Below are the code and all the weights of a small trained network. Each question names an input and a target symbol and asks about switching units off, where a switched-off unit gives its printed mean instead of its output.

import numpy as np


def w(rows, s, z=0):
    codes = np.array(rows[::2]) - 128.0
    scale = np.full(codes.shape[1], s)
    scale[-1] = z or s
    return codes * scale


def norm(h):
    return h / np.sqrt((h * h).mean(-1, keepdims=True) + 1e-5)


def f(y):
    return np.maximum(y, 0)


def softmax(a):
    e = np.exp(a - a.max(-1, keepdims=True))
    return e / e.sum(-1, keepdims=True)


def log_softmax(a):
    a = a - a.max(-1, keepdims=True)
    return a - np.log(np.exp(a).sum(-1, keepdims=True))


def net(x, mask):
    ids = ['βδζηθλμξπσφψ'.index(c) for c in x.split()]
    T = len(ids)
    res = E[ids] + P[:T]
    q, k, v = (norm(res) @ M[0].T for M in (Q, K, V))
    z = softmax(np.where(np.tri(T) > 0, q @ k.T / 2**0.5, -1e9)) @ v
    res = res + np.where(mask[0], z, O[0][:, -1]) @ O[0][:, :-1]
    y = f(norm(res) @ A[0][:, :-1].T + A[0][:, -1])
    res = res + np.where(mask[1:9], y, B[0][:, -1]) @ B[0][:, :-1]
    return log_softmax(norm(res)[-1] @ U[:, :-1].T + U[:, -1])


Q, K, V, O, A, B = {}, {}, {}, {}, {}, {}
E = w([
[135,125,156,188,117],'β',
[63,175,119,147,97],'δ',
[178,174,140,163,120],'ζ',
[104,145,111,48,120],'η',
[80,121,27,202,157],'θ',
[133,116,71,98,160],'λ',
[135,102,91,104,153],'μ',
[170,119,127,173,142],'ξ',
[94,95,138,73,124],'π',
[62,106,144,156,108],'σ',
[7,164,47,180,104],'φ',
[152,93,99,103,152],'ψ',
],0.017)
P = w([
[132,100,30,160,89],'0',
[71,131,25,179,224],'1',
[81,134,55,161,223],'2',
[85,131,81,150,218],'3',
[95,130,104,146,205],'4',
[96,130,120,139,199],'5',
[108,131,140,142,188],'6',
[110,132,161,137,176],'7',
[110,128,181,130,171],'8',
[114,119,202,129,164],'9',
[117,126,214,125,149],'10',
[115,128,232,118,131],'11',
[126,128,253,114,120],'12',
[111,122,232,125,121],'13',
],0.0055)
Q[0] = w([
[13,212,180,207,1],'h1',
[185,91,57,242,153],'h1',
],0.014)
K[0] = w([
[136,106,57,146,152],'h1',
[103,161,160,136,254],'h1',
],0.025)
V[0] = w([
[21,111,106,141,92],'h1',
[106,252,108,70,152],'h1',
],0.013)
O[0] = w([
[131,187,254,66,105,254],'h1',
[207,120,108,122,36,201],'h1',
],0.0096,0.005)
A[0] = w([
[133,95,193,252,114,254],'n1',
[110,186,161,123,209,84],'n2',
[122,154,103,63,141,176],'n3',
[142,201,170,170,74,182],'n4',
[251,107,124,123,116,92],'n5',
[116,110,114,110,236,69],'n6',
[106,127,68,172,127,231],'n7',
[115,99,161,78,160,120],'n8',
],0.015,0.0057)
B[0] = w([
[10,131,151,37,79,241],'n1',
[127,161,127,181,96,220],'n2',
[154,60,158,165,154,250],'n3',
[70,128,64,87,108,253],'n4',
[91,144,131,249,137,239],'n5',
[157,147,90,107,100,204],'n6',
[68,165,184,54,117,223],'n7',
[167,133,98,141,126,211],'n8',
],0.016,0.0069)
U = w([
[155,94,116,61,133,167],'β',
[72,170,112,249,202,86],'δ',
[228,124,153,154,166,252],'ζ',
[45,58,128,84,191,209],'η',
[178,201,228,139,122,46],'θ',
[183,214,41,116,121,97],'λ',
[8,179,85,109,147,92],'μ',
[206,152,100,28,109,74],'ξ',
[131,174,188,150,161,239],'π',
[120,90,115,124,12,17],'σ',
[170,30,158,81,162,135],'φ',
[172,144,149,70,101,12],'ψ',
],0.014,0.0031)

Each question gives the input, a string of symbols that net reads in full, and the target symbol t.
The units are the heads (2 rows each of Q, K, V and O) and the neurons (one row each of A and B). Each row of codes is followed by its name. A weight is (code - 128) times the scale printed after its matrix; where a second scale follows, it is the last column's (O, A, B and U).
mask holds one flag per unit, heads first, then neurons. A switched-off unit (its flag False) gives its mean, the last column of its rows in O or B, instead of its output. The means were averaged over made-up inputs and are rounded, as every weight is.
A unit's drop is (log p(t) with every unit on - log p(t) with that unit switched off) / (log p(t) with every unit on - log p(t) with every unit switched off).
The circuit of an input: a set's keep is (log p(t) with only the set's units on - log p(t) with every unit switched off) / (log p(t) with every unit on - log p(t) with every unit switched off). Starting from all 9 units, units are removed one at a time, each time the one whose removal leaves the highest keep (on an exact tie, the one counted first), for as long as the keep stays at least 0.8.
units of the circuit, in order: the units of the circuit, biggest drop first
top k neurons: the k neurons with the biggest drops, biggest first
input μ λ μ η ζ β θ μ λ η δ ξ η π, target ζ: top 2 neurons : (n1 n4)
input θ μ λ, target η: units of the circuit, in order : (n3)
input μ η η π ζ β μ, target λ: units of the circuit, in order : (n6 n1)
input β β η η, target δ: units of the circuit, in order : (h1 n1 n2)
input λ η β φ η, target φ: units of the circuit, in order : (n3 n1 n5)
input δ μ λ, target σ: top 3 neurons : (n4 n7 n3)
input ψ η λ η σ η, target λ: top 2 neurons : (n6 n1)
input η η η ζ η β λ, target λ: units of the circuit, in order : (n6 n1)
input β η θ η η θ η ζ β η η, target δ: units of the circuit, in order : (h1 n2 n1)
input φ μ π δ μ, target σ: top 3 neurons : (n4 n7 n1)
input δ φ η η β η, target ξ: units of the circuit, in order : (n5 n1)
input φ η η σ λ, target θ: units of the circuit, in order : (h1 n1)
input η σ θ θ φ σ η μ μ β μ, target λ: top 3 neurons : (n6 n1 n5)
input ψ μ ξ β μ λ η η ξ μ, target δ: units of the circuit, in order : (n5 n1)
input ψ σ μ η π η δ μ λ, target σ: units of the circuit, in order : (h1 n7)
input ζ η λ β η π η δ θ η λ β η, target η: top 2 neurons : (n7 n3)
input μ λ δ θ π η μ η β μ η β ξ, target μ: top neuron : (n1)
input θ λ π μ η σ λ δ η λ, target δ: units of the circuit, in order : (n5 n1)
input ψ η λ σ π, target λ: top 4 neurons : (n6 n1 n5 n2)
input μ μ η, target ζ: top 3 neurons : (n1 n3 n4)
input ξ δ φ μ η η β η μ μ η σ μ ψ, target θ: top 2 neurons : (n1 n2)
input η σ σ η η μ μ η η φ η μ ξ, target μ: top 4 neurons : (n1 n5 n3 n4)
input σ η η, target π: units of the circuit, in order : (h1 n1)
